Below are the code and all the weights of a small trained network. Each question names an input and a class and asks about switching units off, where a switched-off unit gives its printed mean instead of its output.

import numpy as np


def w(rows, s, z=0):
    codes = np.array(rows[::2]) - 128.0
    scale = np.full(codes.shape[1], s)
    scale[-1] = z or s
    return codes * scale


def f(y):
    return y / 2 * (1 + np.tanh(0.7978845608 * (y + 0.044715 * y**3)))


def log_softmax(a):
    a = a - a.max(-1, keepdims=True)
    return a - np.log(np.exp(a).sum(-1, keepdims=True))


def net(x, mask):
    res = np.array(x, float).reshape(1, 4) / 4 @ E
    y = f(res @ A[0][:, :-1].T + A[0][:, -1])
    res = res + np.where(mask, y, B[0][:, -1]) @ B[0][:, :-1]
    return log_softmax(res[-1] @ U[:, :-1].T + U[:, -1])


A, B = {}, {}
E = w([
[127,197,189,76,156],'x0',
[131,127,128,129,130],'x1',
[136,71,104,11,139],'x2',
[195,158,141,111,39],'x3',
],0.012)
A[0] = w([
[117,146,136,180,128,191],'n1',
[167,129,161,160,114,117],'n2',
[199,96,83,170,78,73],'n3',
[223,108,117,118,75,178],'n4',
[197,172,177,141,111,125],'n5',
[107,122,119,214,152,2],'n6',
[134,58,98,128,138,131],'n7',
[137,156,152,102,103,102],'n8',
[212,155,151,69,135,11],'n9',
[178,170,155,137,87,152],'n10',
[55,81,85,102,139,139],'n11',
[226,109,122,110,57,119],'n12',
[183,145,138,105,146,102],'n13',
[153,119,110,12,118,166],'n14',
[97,85,108,105,153,122],'n15',
[70,108,139,137,195,223],'n16',
[115,175,115,125,90,155],'n17',
[89,134,134,161,194,143],'n18',
[126,73,126,179,76,165],'n19',
[203,212,170,137,138,130],'n20',
[118,162,197,83,197,140],'n21',
[73,140,148,217,124,145],'n22',
[135,66,124,184,59,234],'n23',
[117,75,69,111,154,156],'n24',
[108,30,82,86,105,141],'n25',
[73,130,127,192,100,156],'n26',
[116,121,121,142,149,111],'n27',
[137,235,138,144,106,130],'n28',
[172,124,57,178,125,101],'n29',
[117,174,123,152,101,142],'n30',
[166,108,143,52,140,43],'n31',
],0.011,0.0063)
B[0] = w([
[83,156,159,165,168,191],'n1',
[101,92,190,139,140,152],'n2',
[120,232,68,124,210,192],'n3',
[64,204,137,83,184,233],'n4',
[105,58,134,164,65,191],'n5',
[254,104,40,28,93,162],'n6',
[100,75,173,133,62,197],'n7',
[95,101,147,173,139,150],'n8',
[77,165,192,193,128,163],'n9',
[99,105,195,186,110,199],'n10',
[149,68,140,148,34,211],'n11',
[106,214,35,63,192,228],'n12',
[96,140,164,136,125,142],'n13',
[174,168,102,87,129,253],'n14',
[155,103,131,170,64,182],'n15',
[208,96,114,97,74,242],'n16',
[61,123,136,182,135,159],'n17',
[142,207,39,54,204,195],'n18',
[138,193,121,60,123,208],'n19',
[137,114,201,183,107,208],'n20',
[123,209,89,58,231,212],'n21',
[147,243,57,87,185,213],'n22',
[184,121,70,72,140,255],'n23',
[177,69,141,175,49,218],'n24',
[130,106,153,173,73,249],'n25',
[117,197,90,91,200,192],'n26',
[152,149,96,94,108,135],'n27',
[113,45,141,232,111,202],'n28',
[106,161,107,92,200,176],'n29',
[96,109,130,167,125,162],'n30',
[99,176,142,93,188,171],'n31',
],0.0056,0.0086)
U = w([
[250,153,62,29,133,144],'0',
[49,202,95,85,193,157],'1',
[126,10,173,195,1,253],'2',
],0.0084,0.0006)

Each question gives the input, the list of numbers given to net, and the class t.
The units are the neurons (one row each of A and B). Each row of codes is followed by its name. A weight is (code - 128) times the scale printed after its matrix; where a second scale follows, it is the last column's (A, B and U).
mask holds one flag per neuron, in row order. A switched-off neuron (its flag False) gives its mean, the last column of its row in B, instead of its output. The means were averaged over made-up inputs and are rounded, as every weight is.
A unit's drop is (log p(t) with every unit on - log p(t) with that unit switched off) / (log p(t) with every unit on - log p(t) with every unit switched off).
The circuit of an input: a set's keep is (log p(t) with only the set's units on - log p(t) with every unit switched off) / (log p(t) with every unit on - log p(t) with every unit switched off). Starting from the 12 units with the biggest drops (on a tie, the unit counted first), units are removed one at a time, each time the one whose removal leaves the highest keep (on an exact tie, the one counted first), for as long as the keep stays at least 0.8.
units of the circuit, in order: the units of the circuit, biggest drop first
top k neurons: the k neurons with the biggest drops, biggest first
drop of u: that unit's drop, to one decimal
input [-5,0,0,-6], class 0: units of the circuit, in order	[n6; n16]
input [3,7,2,-5], class 0: units of the circuit, in order	[n16; n4]
input [-7,6,-7,-6], class 0: units of the circuit, in order	[n6]
input [-7,-6,-8,1], class 1: top 2 neurons	[n1; n16]
input [0,0,-5,-6], class 0: units of the circuit, in order	[n6; n16]
input [8,5,1,-8], class 0: top 2 neurons	[n16; n4]
input [4,-8,-7,1], class 2: top 2 neurons	[n28; n12]
input [7,-4,1,8], class 1: top 3 neurons	[n12; n4; n21]
input [1,-2,1,3], class 1: top 3 neurons	[n16; n24; n11]
input [-8,0,-6,0], class 0: top 2 neurons	[n6; n23]
input [-2,3,1,-7], class 2: drop of n18	-0.1
input [-3,-6,-2,-6], class 0: drop of n11	0.0
input [-7,-3,-1,7], class 1: drop of n3	0.1
input [-8,0,-8,-4], class 0: units of the circuit, in order	[n6]
input [1,6,0,7], class 2: drop of n5	0.6
